data =
[[172 162  50 222  75]
 [ 60  61  65  57  66]
 [184 162 113 189  83]]
Indices start at 0.
The entry in the top-left corner?
A: 172
The entry in row 2 and column 0 -> 184
The entry at row 0, column 2 -> 50
The entry directly below 50?
A: 65
The entry at row 1, column 1?
A: 61
The entry in row 1 and column 0 -> 60

[  8.5 -55.4  68.5 -51.1  47.5 -55.9  45.2 -55.6  42.6 -54.5  40.6 -56.9]
Find the entry just right of 47.5.
A: -55.9
The entry just right of the largest entry is -51.1
The entry just left of -55.4 -> 8.5
The entry just right of -55.4: 68.5
